Here is a tiny trained network, its code and every weight. The questions are about switching its units off for an input and a target symbol, where a switched-off unit gives its printed mean instead of its output.

import numpy as np


def w(rows, s, z=0):
    codes = np.array(rows[::2]) - 128.0
    scale = np.full(codes.shape[1], s)
    scale[-1] = z or s
    return codes * scale


def f(y):
    return np.maximum(y, 0)


def softmax(a):
    e = np.exp(a - a.max(-1, keepdims=True))
    return e / e.sum(-1, keepdims=True)


def log_softmax(a):
    a = a - a.max(-1, keepdims=True)
    return a - np.log(np.exp(a).sum(-1, keepdims=True))


def net(x, mask):
    ids = ['αγζηθλσω'.index(c) for c in x.split()]
    T = len(ids)
    res = E[ids] + P[:T]
    r = res
    for j in range(3):
        rows = slice(2 * j, 2 * j + 2)
        q, k, v = (r @ M[0][rows].T for M in (Q, K, V))
        z = softmax(np.where(np.tri(T) > 0, q @ k.T / 2**0.5, -1e9)) @ v
        o = O[0][rows]
        res = res + np.where(mask[j], z, o[:, -1]) @ o[:, :-1]
    y = f(res @ A[0][:, :-1].T + A[0][:, -1])
    res = res + np.where(mask[3:7], y, B[0][:, -1]) @ B[0][:, :-1]
    return log_softmax(res[-1] @ U[:, :-1].T + U[:, -1])


Q, K, V, O, A, B = {}, {}, {}, {}, {}, {}
E = w([
[150,113,92,129],'α',
[210,28,75,110],'γ',
[99,146,101,113],'ζ',
[138,116,80,129],'η',
[249,149,154,129],'θ',
[156,166,157,174],'λ',
[89,26,138,136],'σ',
[171,173,62,61],'ω',
],0.016)
P = w([
[42,167,174,122],'0',
[161,37,59,203],'1',
[122,74,62,204],'2',
[130,165,97,195],'3',
[60,113,96,204],'4',
[102,124,123,159],'5',
[93,113,135,148],'6',
[104,159,197,172],'7',
[32,102,164,202],'8',
[104,73,141,148],'9',
[61,255,202,121],'10',
[58,112,101,9],'11',
[110,210,214,41],'12',
[149,89,115,37],'13',
],0.0051)
Q[0] = w([
[246,60,109,128],'head 0',
[110,126,221,192],'head 0',
[128,149,255,196],'head 1',
[25,128,82,141],'head 1',
[136,180,114,63],'head 2',
[120,46,164,228],'head 2',
],0.0069)
K[0] = w([
[75,149,187,7],'head 0',
[96,107,117,166],'head 0',
[137,80,65,141],'head 1',
[192,163,102,165],'head 1',
[134,104,121,97],'head 2',
[127,138,174,142],'head 2',
],0.012)
V[0] = w([
[201,71,166,159],'head 0',
[204,157,119,54],'head 0',
[168,209,145,73],'head 1',
[88,73,105,46],'head 1',
[168,159,63,11],'head 2',
[104,91,32,75],'head 2',
],0.012)
O[0] = w([
[254,4,183,59,253],'head 0',
[155,118,168,195,201],'head 0',
[156,146,166,159,26],'head 1',
[54,56,126,81,154],'head 1',
[97,103,184,209,161],'head 2',
[40,37,143,184,214],'head 2',
],0.0098,0.0049)
A[0] = w([
[125,132,159,171,9],'neuron 0',
[205,55,180,233,249],'neuron 1',
[163,183,187,115,10],'neuron 2',
[217,72,91,254,249],'neuron 3',
],0.0049,0.0012)
B[0] = w([
[134,163,119,182,133],'neuron 0',
[133,131,213,73,255],'neuron 1',
[51,99,69,178,134],'neuron 2',
[74,158,255,109,237],'neuron 3',
],0.0063,0.0097)
U = w([
[158,84,70,165,84],'α',
[132,56,143,92,146],'γ',
[85,128,102,105,94],'ζ',
[138,87,73,150,93],'η',
[186,139,182,92,12],'θ',
[203,159,92,74,254],'λ',
[112,92,51,2,138],'σ',
[93,122,154,188,116],'ω',
],0.0054)

Each question gives the input, a string of symbols that net reads in full, and the target symbol t.
The units are the heads (2 rows each of Q, K, V and O) and the neurons (one row each of A and B). Each row of codes is followed by its name. A weight is (code - 128) times the scale printed after its matrix; where a second scale follows, it is the last column's (O, A, B and U).
mask holds one flag per unit, heads first, then neurons. A switched-off unit (its flag False) gives its mean, the last column of its rows in O or B, instead of its output. The means were averaged over made-up inputs and are rounded, as every weight is.
A unit's drop is (log p(t) with every unit on - log p(t) with that unit switched off) / (log p(t) with every unit on - log p(t) with every unit switched off).
The circuit of an input: a set's keep is (log p(t) with only the set's units on - log p(t) with every unit switched off) / (log p(t) with every unit on - log p(t) with every unit switched off). Starting from all 7 units, units are removed one at a time, each time the one whose removal leaves the highest keep (on an exact tie, the one counted first), for as long as the keep stays at least 0.8.
units of the circuit, in order: the units of the circuit, biggest drop first
most important unit: the unit with the biggest drop
heads that matter: for each layer, one digit per head in row order, 1 if its drop is at least 0.15 and else 0, layers parted by /
drop when u is switched off: that unit's drop, to one decimal
input θ σ θ λ η, target λ: units of the circuit, in order -> head 2; head 1
input ζ γ σ γ σ γ λ λ σ, target σ: units of the circuit, in order -> head 2; head 0
input θ λ θ λ λ γ ζ α θ θ γ γ θ γ, target θ: most important unit -> head 1
input η γ λ λ σ γ σ γ, target σ: units of the circuit, in order -> head 0; head 2; head 1
input σ α γ, target σ: heads that matter -> 110
input ω η σ γ γ α γ, target ω: heads that matter -> 101
input ω γ θ, target ω: units of the circuit, in order -> head 0; head 2
input λ θ λ, target λ: heads that matter -> 001
input σ γ η, target σ: heads that matter -> 110
input ω γ γ λ γ, target ω: drop when head 1 is switched off -> 0.1
input λ γ λ, target λ: drop when head 2 is switched off -> 0.9
input σ λ γ λ γ λ λ γ λ σ, target σ: drop when neuron 3 is switched off -> 0.1
